Below are the code and all the weights of a small trained network. Each question names an input and a class and asks about switching units off, where a switched-off unit gives its printed mean instead of its output.

import numpy as np


def w(rows, s, z=0):
    codes = np.array(rows[::2]) - 128.0
    scale = np.full(codes.shape[1], s)
    scale[-1] = z or s
    return codes * scale


def norm(h):
    return h / np.sqrt((h * h).mean(-1, keepdims=True) + 1e-5)


def f(y):
    return y / 2 * (1 + np.tanh(0.7978845608 * (y + 0.044715 * y**3)))


def log_softmax(a):
    a = a - a.max(-1, keepdims=True)
    return a - np.log(np.exp(a).sum(-1, keepdims=True))


def net(x, mask):
    res = np.array(x, float).reshape(1, 6) / 4 @ E
    u = 0
    for l in range(3):
        y = f(norm(res) @ A[l][:, :-1].T + A[l][:, -1])
        res = res + np.where(mask[u : u + 6], y, B[l][:, -1]) @ B[l][:, :-1]
        u += 6
    return log_softmax(norm(res)[-1] @ U[:, :-1].T + U[:, -1])


A, B = {}, {}
E = w([
[164,94,39,78,61],'x0',
[120,190,133,58,160],'x1',
[134,169,3,185,231],'x2',
[48,184,109,133,61],'x3',
[129,127,127,129,128],'x4',
[127,130,128,130,127],'x5',
],0.0044)
A[0] = w([
[130,87,135,187,66,52],'L0N1',
[112,229,137,14,176,57],'L0N2',
[184,255,122,49,155,34],'L0N3',
[138,220,159,59,123,10],'L0N4',
[152,144,49,56,89,6],'L0N5',
[230,86,164,120,135,63],'L0N6',
],0.0057,0.0016)
B[0] = w([
[107,90,57,114,122,173],'L0N1',
[31,18,45,89,105,254],'L0N2',
[31,2,77,138,124,210],'L0N3',
[77,96,122,150,138,137],'L0N4',
[156,178,27,223,95,213],'L0N5',
[168,195,114,87,185,248],'L0N6',
],0.0053,0.001)
A[1] = w([
[132,130,30,137,162,160],'L1N1',
[108,81,70,87,91,4],'L1N2',
[125,129,146,108,116,74],'L1N3',
[3,176,115,130,98,111],'L1N4',
[165,41,129,243,113,35],'L1N5',
[64,94,85,100,91,37],'L1N6',
],0.0061,0.0025)
B[1] = w([
[185,124,171,129,73,254],'L1N1',
[161,184,111,218,95,139],'L1N2',
[70,159,160,113,110,107],'L1N3',
[175,146,166,227,76,211],'L1N4',
[3,61,80,127,166,150],'L1N5',
[180,132,122,202,178,149],'L1N6',
],0.006,0.0027)
A[2] = w([
[43,87,59,160,68,225],'L2N1',
[147,148,42,190,183,45],'L2N2',
[129,190,63,202,216,61],'L2N3',
[2,81,111,140,137,95],'L2N4',
[49,182,219,180,237,139],'L2N5',
[177,70,116,88,151,254],'L2N6',
],0.0073,0.0033)
B[2] = w([
[118,120,175,186,223,254],'L2N1',
[63,171,248,61,37,193],'L2N2',
[105,54,224,1,56,199],'L2N3',
[108,87,66,153,204,159],'L2N4',
[236,151,36,191,39,247],'L2N5',
[100,187,118,162,179,239],'L2N6',
],0.0061,0.0042)
U = w([
[189,143,58,174,56,146],'0',
[121,150,150,154,149,253],'1',
[80,92,219,43,1,19],'2',
[2,8,87,168,214,102],'3',
],0.0081,0.0044)

Each question gives the input, the list of numbers given to net, and the class t.
The units are the neurons (one row each of A and B). Each row of codes is followed by its name. A weight is (code - 128) times the scale printed after its matrix; where a second scale follows, it is the last column's (A, B and U).
mask holds one flag per neuron, layer by layer. A switched-off neuron (its flag False) gives its mean, the last column of its row in B, instead of its output. The means were averaged over made-up inputs and are rounded, as every weight is.
A unit's drop is (log p(t) with every unit on - log p(t) with that unit switched off) / (log p(t) with every unit on - log p(t) with every unit switched off).
The circuit of an input: a set's keep is (log p(t) with only the set's units on - log p(t) with every unit switched off) / (log p(t) with every unit on - log p(t) with every unit switched off). Starting from the 12 units with the biggest drops (on a tie, the unit counted first), units are removed one at a time, each time the one whose removal leaves the highest keep (on an exact tie, the one counted first), for as long as the keep stays at least 0.8.
units of the circuit, in order: the units of the circuit, biggest drop first
most important unit: the unit with the biggest drop
k most important neurons: the k neurons with the biggest drops, biggest first
k most important neurons of layer l: the k neurons of layer l with the biggest drops, biggest first
input [4,-5,1,1,-8,-1], class 3: most important unit -> L1N5
input [-7,0,-6,-5,5,-6], class 0: units of the circuit, in order -> (L2N5, L2N3, L1N1)
input [0,-2,8,-5,-8,7], class 2: units of the circuit, in order -> (L2N3, L2N2)
input [-7,-3,7,-5,-6,-5], class 0: 3 most important neurons -> (L2N5, L0N5, L2N1)
input [-6,8,-5,3,-8,-4], class 3: units of the circuit, in order -> (L0N2, L0N3, L2N4)
input [-7,6,-6,4,-7,0], class 0: units of the circuit, in order -> (L2N5, L2N3)
input [-7,1,-5,-4,2,8], class 0: units of the circuit, in order -> (L2N5, L1N1)
input [5,0,8,0,-4,-4], class 2: units of the circuit, in order -> (L2N2, L2N3)
input [-7,8,-2,1,-8,-6], class 3: units of the circuit, in order -> (L0N2, L2N4)
input [2,5,-2,-2,1,4], class 3: 2 most important neurons -> (L0N2, L0N3)
input [-6,8,4,-1,-2,6], class 3: 3 most important neurons -> (L0N2, L0N3, L2N4)
input [-7,-2,5,3,3,8], class 0: 2 most important neurons -> (L2N5, L0N5)
input [-5,-5,4,-1,5,3], class 0: 2 most important neurons -> (L2N5, L0N2)
input [-3,5,3,1,2,-5], class 3: units of the circuit, in order -> (L0N2)
input [-3,-8,-6,-2,-5,-8], class 3: units of the circuit, in order -> (L1N5, L1N1, L2N4)
input [-3,5,5,2,-4,1], class 2: 2 most important neurons -> (L2N3, L2N2)
input [-3,-8,-7,-6,-1,8], class 3: 3 most important neurons of layer 1 -> (L1N5, L1N1, L1N4)
input [-4,6,7,-5,-5,5], class 2: 3 most important neurons of layer 2 -> (L2N3, L2N2, L2N1)
input [3,8,-7,0,3,2], class 3: 2 most important neurons of layer 1 -> (L1N1, L1N6)
input [-8,4,2,3,8,-7], class 0: units of the circuit, in order -> (L2N5)
